Here is a tiny trained network, its code and every weight. The questions are about switching its units off for an input and a class, where a switched-off unit gives its printed mean instead of its output.

import numpy as np


def w(rows, s, z=0):
    codes = np.array(rows[::2]) - 128.0
    scale = np.full(codes.shape[1], s)
    scale[-1] = z or s
    return codes * scale


def norm(h):
    return h / np.sqrt((h * h).mean(-1, keepdims=True) + 1e-5)


def f(y):
    return y / 2 * (1 + np.tanh(0.7978845608 * (y + 0.044715 * y**3)))


def log_softmax(a):
    a = a - a.max(-1, keepdims=True)
    return a - np.log(np.exp(a).sum(-1, keepdims=True))


def net(x, mask):
    res = np.array(x, float).reshape(1, 6) / 4 @ E
    u = 0
    for l in range(2):
        y = f(norm(res) @ A[l][:, :-1].T + A[l][:, -1])
        res = res + np.where(mask[u : u + 13], y, B[l][:, -1]) @ B[l][:, :-1]
        u += 13
    return log_softmax(norm(res)[-1] @ U[:, :-1].T + U[:, -1])


A, B = {}, {}
E = w([
[130,130,131,126,126,126,125,126],'x0',
[129,128,130,128,129,127,128,128],'x1',
[219,154,140,147,45,124,217,132],'x2',
[151,224,121,2,172,146,203,102],'x3',
[127,127,128,127,127,126,128,128],'x4',
[80,113,172,159,91,177,167,10],'x5',
],0.0066)
A[0] = w([
[155,153,106,111,159,170,131,172,29],'0.n0',
[129,113,132,159,142,98,132,92,76],'0.n1',
[168,210,88,8,188,147,147,171,62],'0.n2',
[152,158,124,110,101,122,185,108,68],'0.n3',
[110,139,144,161,138,100,141,126,126],'0.n4',
[166,149,151,134,114,117,176,74,120],'0.n5',
[162,80,95,178,124,78,83,202,138],'0.n6',
[214,130,111,188,70,126,150,143,2],'0.n7',
[48,75,121,102,140,175,105,64,76],'0.n8',
[69,141,109,71,177,144,119,103,90],'0.n9',
[68,89,166,220,77,164,126,26,82],'0.n10',
[48,113,121,119,211,158,16,164,249],'0.n11',
[110,144,145,49,150,130,182,1,25],'0.n12',
],0.0064,0.0032)
B[0] = w([
[141,94,116,179,118,104,125,82,131],'0.n0',
[140,140,107,96,146,140,141,109,122],'0.n1',
[127,51,141,156,122,11,139,46,249],'0.n2',
[120,79,138,129,68,135,105,163,151],'0.n3',
[133,149,117,102,138,129,140,122,129],'0.n4',
[149,86,96,112,89,160,93,164,161],'0.n5',
[141,204,119,137,129,209,107,180,213],'0.n6',
[151,145,148,158,182,70,83,147,162],'0.n7',
[116,181,160,167,182,73,104,192,169],'0.n8',
[93,176,158,183,177,93,102,144,166],'0.n9',
[172,112,106,50,149,1,158,92,222],'0.n10',
[67,91,58,43,115,152,172,91,253],'0.n11',
[67,165,162,166,114,220,77,207,196],'0.n12',
],0.0066,0.0061)
A[1] = w([
[66,212,183,145,202,224,77,99,47],'1.n0',
[46,136,31,105,143,201,113,144,120],'1.n1',
[95,97,52,93,116,234,119,176,51],'1.n2',
[204,126,152,167,125,85,205,76,62],'1.n3',
[166,176,105,99,204,87,216,151,76],'1.n4',
[164,227,168,205,118,138,97,198,111],'1.n5',
[187,196,108,219,117,184,124,215,3],'1.n6',
[142,174,139,132,77,250,197,125,122],'1.n7',
[216,105,101,118,88,96,149,66,163],'1.n8',
[124,114,159,128,60,253,154,145,71],'1.n9',
[85,84,72,127,219,55,70,92,85],'1.n10',
[60,157,140,115,188,254,91,117,127],'1.n11',
[127,163,143,124,41,227,167,162,102],'1.n12',
],0.007,0.0036)
B[1] = w([
[178,171,141,202,151,198,73,232,170],'1.n0',
[254,76,139,127,57,83,134,156,210],'1.n1',
[217,87,117,171,55,120,131,157,168],'1.n2',
[188,114,62,109,60,176,96,174,190],'1.n3',
[100,77,150,154,74,204,87,103,156],'1.n4',
[68,177,176,122,159,138,178,53,184],'1.n5',
[48,194,202,151,190,168,97,136,183],'1.n6',
[61,118,125,81,196,74,147,47,160],'1.n7',
[129,127,111,164,126,202,78,216,229],'1.n8',
[75,49,114,93,177,66,150,82,155],'1.n9',
[75,162,183,112,168,175,197,44,253],'1.n10',
[212,154,117,204,44,119,110,164,196],'1.n11',
[87,112,96,75,202,78,143,77,170],'1.n12',
],0.0071,0.0057)
U = w([
[237,91,76,132,34,132,112,184,172],'0',
[57,118,118,73,186,96,156,47,189],'1',
[90,253,181,197,179,173,93,199,9],'2',
],0.013,0.0015)

Each question gives the input, the list of numbers given to net, and the class t.
The units are the neurons (one row each of A and B). Each row of codes is followed by its name. A weight is (code - 128) times the scale printed after its matrix; where a second scale follows, it is the last column's (A, B and U).
mask holds one flag per neuron, layer by layer. A switched-off neuron (its flag False) gives its mean, the last column of its row in B, instead of its output. The means were averaged over made-up inputs and are rounded, as every weight is.
A unit's drop is (log p(t) with every unit on - log p(t) with that unit switched off) / (log p(t) with every unit on - log p(t) with every unit switched off).
The circuit of an input: a set's keep is (log p(t) with only the set's units on - log p(t) with every unit switched off) / (log p(t) with every unit on - log p(t) with every unit switched off). Starting from the 12 units with the biggest drops (on a tie, the unit counted first), units are removed one at a time, each time the one whose removal leaves the highest keep (on an exact tie, the one counted first), for as long as the keep stays at least 0.8.
circuit, biggest first: the units of the circuit, biggest drop first
unit that matters most: the unit with the biggest drop
k most important neurons: the k neurons with the biggest drops, biggest first
top k neurons in layer l: the k neurons of layer l with the biggest drops, biggest first
drop when u is switched off: that unit's drop, to one decimal
input [4,6,-8,0,8,-6], class 0: 2 most important neurons	1.n1; 0.n11
input [8,5,-3,-5,0,0], class 0: circuit, biggest first	0.n2; 0.n11; 1.n1
input [4,3,-5,0,-8,-6], class 0: top 2 neurons in layer 0	0.n11; 0.n10
input [-5,8,-8,-6,-6,-6], class 0: unit that matters most	0.n11
input [-5,5,-4,0,-5,-5], class 0: 3 most important neurons	0.n10; 1.n1; 0.n6
input [-3,7,3,0,4,-1], class 2: top 4 neurons in layer 0	0.n10; 0.n2; 0.n7; 0.n11
input [-8,-1,-8,3,4,2], class 2: 2 most important neurons	0.n9; 0.n10
input [-7,-8,-7,1,-6,5], class 2: top 2 neurons in layer 1	1.n0; 1.n11
input [2,-6,1,-1,0,-6], class 2: 2 most important neurons	0.n6; 1.n6
input [-6,8,1,-4,8,-6], class 2: top 2 neurons in layer 1	1.n6; 1.n5
input [-1,4,6,1,-5,4], class 1: top 2 neurons in layer 0	0.n2; 0.n12
input [8,-2,-6,-7,-7,-1], class 0: 3 most important neurons	0.n2; 0.n6; 0.n11
input [3,6,-8,-7,8,-5], class 0: drop when 0.n11 is switched off	0.2
input [-8,3,-8,-2,3,-8], class 0: drop when 0.n11 is switched off	0.1
input [1,6,-8,5,-3,4], class 2: drop when 0.n11 is switched off	0.0
input [0,2,-7,8,-4,3], class 2: unit that matters most	0.n12
